Here is a tiny trained network, its code and every weight. The questions are about switching its units off for an input and a target symbol, where a switched-off unit gives its printed mean instead of its output.

import numpy as np


def w(rows, s, z=0):
    codes = np.array(rows[::2]) - 128.0
    scale = np.full(codes.shape[1], s)
    scale[-1] = z or s
    return codes * scale


def norm(h):
    return h / np.sqrt((h * h).mean(-1, keepdims=True) + 1e-5)


def f(y):
    return y / 2 * (1 + np.tanh(0.7978845608 * (y + 0.044715 * y**3)))


def softmax(a):
    e = np.exp(a - a.max(-1, keepdims=True))
    return e / e.sum(-1, keepdims=True)


def log_softmax(a):
    a = a - a.max(-1, keepdims=True)
    return a - np.log(np.exp(a).sum(-1, keepdims=True))


def net(x, mask):
    ids = ['ΛΦΨαβγεζθξτ'.index(c) for c in x.split()]
    T = len(ids)
    res = E[ids] + P[:T]
    r = norm(res)
    for j in range(3):
        rows = slice(4 * j, 4 * j + 4)
        q, k, v = (r @ M[0][rows].T for M in (Q, K, V))
        z = softmax(np.where(np.tri(T) > 0, q @ k.T / 4**0.5, -1e9)) @ v
        o = O[0][rows]
        res = res + np.where(mask[j], z, o[:, -1]) @ o[:, :-1]
    y = f(norm(res) @ A[0][:, :-1].T + A[0][:, -1])
    res = res + np.where(mask[3:7], y, B[0][:, -1]) @ B[0][:, :-1]
    return log_softmax(norm(res)[-1] @ U[:, :-1].T + U[:, -1])


Q, K, V, O, A, B = {}, {}, {}, {}, {}, {}
E = w([
[80,142,126],'Λ',
[72,140,127],'Φ',
[151,180,113],'Ψ',
[85,136,123],'α',
[73,137,122],'β',
[89,143,121],'γ',
[170,111,81],'ε',
[106,140,175],'ζ',
[163,96,75],'θ',
[255,97,123],'ξ',
[212,121,161],'τ',
],0.0073)
P = w([
[119,254,71],'0',
[110,199,88],'1',
[101,156,104],'2',
[72,117,118],'3',
[64,82,130],'4',
[56,42,123],'5',
],0.0065)
Q[0] = w([
[144,112,73],'head 1',
[107,75,90],'head 1',
[213,41,55],'head 1',
[13,69,105],'head 1',
[161,224,170],'head 2',
[70,149,166],'head 2',
[176,242,133],'head 2',
[75,184,121],'head 2',
[80,61,36],'head 3',
[200,173,184],'head 3',
[182,206,255],'head 3',
[108,74,213],'head 3',
],0.0082)
K[0] = w([
[119,135,168],'head 1',
[110,83,181],'head 1',
[61,185,203],'head 1',
[120,10,156],'head 1',
[146,183,109],'head 2',
[101,139,115],'head 2',
[143,197,122],'head 2',
[73,183,58],'head 2',
[132,76,198],'head 3',
[108,189,94],'head 3',
[118,193,40],'head 3',
[51,50,69],'head 3',
],0.011)
V[0] = w([
[168,74,5],'head 1',
[119,163,197],'head 1',
[83,147,105],'head 1',
[62,169,220],'head 1',
[68,124,227],'head 2',
[217,183,169],'head 2',
[232,163,116],'head 2',
[18,185,100],'head 2',
[118,96,9],'head 3',
[225,137,228],'head 3',
[146,44,3],'head 3',
[184,120,164],'head 3',
],0.0058)
O[0] = w([
[113,166,70,133],'head 1',
[145,75,180,120],'head 1',
[153,141,115,183],'head 1',
[168,122,192,147],'head 1',
[150,149,169,105],'head 2',
[70,78,144,87],'head 2',
[82,69,131,94],'head 2',
[198,97,125,254],'head 2',
[109,108,2,173],'head 3',
[109,103,213,26],'head 3',
[110,131,74,125],'head 3',
[86,98,171,71],'head 3',
],0.0077,0.0051)
A[0] = w([
[249,120,141,149],'neuron 1',
[3,107,130,254],'neuron 2',
[108,130,2,236],'neuron 3',
[54,113,196,81],'neuron 4',
],0.0072,0.0042)
B[0] = w([
[34,170,233,172],'neuron 1',
[39,237,253,144],'neuron 2',
[123,14,248,255],'neuron 3',
[126,246,32,120],'neuron 4',
],0.0045,0.0097)
U = w([
[191,131,116,162],'Λ',
[172,164,108,98],'Φ',
[55,59,141,180],'Ψ',
[207,112,96,104],'α',
[184,140,93,125],'β',
[177,137,105,82],'γ',
[77,118,1,181],'ε',
[151,135,191,5],'ζ',
[80,114,3,125],'θ',
[25,147,179,232],'ξ',
[110,211,180,212],'τ',
],0.0098,0.0028)

Each question gives the input, a string of symbols that net reads in full, and the target symbol t.
The units are the heads (4 rows each of Q, K, V and O) and the neurons (one row each of A and B). Each row of codes is followed by its name. A weight is (code - 128) times the scale printed after its matrix; where a second scale follows, it is the last column's (O, A, B and U).
mask holds one flag per unit, heads first, then neurons. A switched-off unit (its flag False) gives its mean, the last column of its rows in O or B, instead of its output. The means were averaged over made-up inputs and are rounded, as every weight is.
A unit's drop is (log p(t) with every unit on - log p(t) with that unit switched off) / (log p(t) with every unit on - log p(t) with every unit switched off).
The circuit of an input: a set's keep is (log p(t) with only the set's units on - log p(t) with every unit switched off) / (log p(t) with every unit on - log p(t) with every unit switched off). Starting from all 7 units, units are removed one at a time, each time the one whose removal leaves the highest keep (on an exact tie, the one counted first), for as long as the keep stays at least 0.8.
units of the circuit, in order: the units of the circuit, biggest drop first
top k neurons: the k neurons with the biggest drops, biggest first
heads that matter: for each layer, one digit per head in row order, 1 if its drop is at least 0.15 and else 0, layers parted by /
drop of u: that unit's drop, to one decimal
input ξ Ψ ε, target Ψ: units of the circuit, in order : (head 2)
input ε β α Λ θ Φ, target ε: units of the circuit, in order : (head 1; head 2)
input ε ξ α τ Ψ, target τ: heads that matter : 001
input ζ τ α, target τ: units of the circuit, in order : (head 3; neuron 3)
input γ γ ζ τ Ψ θ, target ξ: heads that matter : 011
input α τ Λ, target τ: units of the circuit, in order : (head 3; neuron 3)
input ξ Φ θ γ, target θ: heads that matter : 100
input α α β θ β, target ε: heads that matter : 100
input β ξ β τ ζ, target τ: heads that matter : 001
input γ β ξ θ, target Ψ: heads that matter : 001
input ε ε ε Φ, target θ: heads that matter : 101
input τ ε Ψ, target ξ: heads that matter : 011
input ζ θ Λ Ψ τ θ, target ξ: heads that matter : 011
input θ Ψ ζ ε ε α, target ε: heads that matter : 101
input α ζ Λ θ θ, target ε: units of the circuit, in order : (head 3)
input Φ τ Φ Ψ ξ τ, target ξ: units of the circuit, in order : (head 2; neuron 2)
input Λ Φ τ γ, target τ: units of the circuit, in order : (head 3; neuron 3)
input τ Ψ ε τ α, target τ: units of the circuit, in order : (head 3; neuron 3; neuron 4)
input γ Ψ τ, target Ψ: heads that matter : 010
input Λ ε θ θ ζ, target ε: units of the circuit, in order : (head 1)
input β τ ξ, target ξ: units of the circuit, in order : (head 2; head 3)
input Ψ Ψ ζ γ, target τ: top 2 neurons : (neuron 1; neuron 3)
input α α ε β τ Φ, target τ: top 2 neurons : (neuron 3; neuron 4)
input ξ θ ξ Ψ, target ξ: heads that matter : 001
input ξ Φ Λ Ψ θ θ, target ε: drop of head 2 : 0.1
input α θ Φ θ Ψ, target ε: drop of neuron 1 : 0.0
input ζ ξ ε, target Ψ: drop of neuron 2 : -0.1
input Λ ε Φ θ Φ, target θ: drop of head 1 : 0.3
input θ ε Λ, target ε: units of the circuit, in order : (head 1)
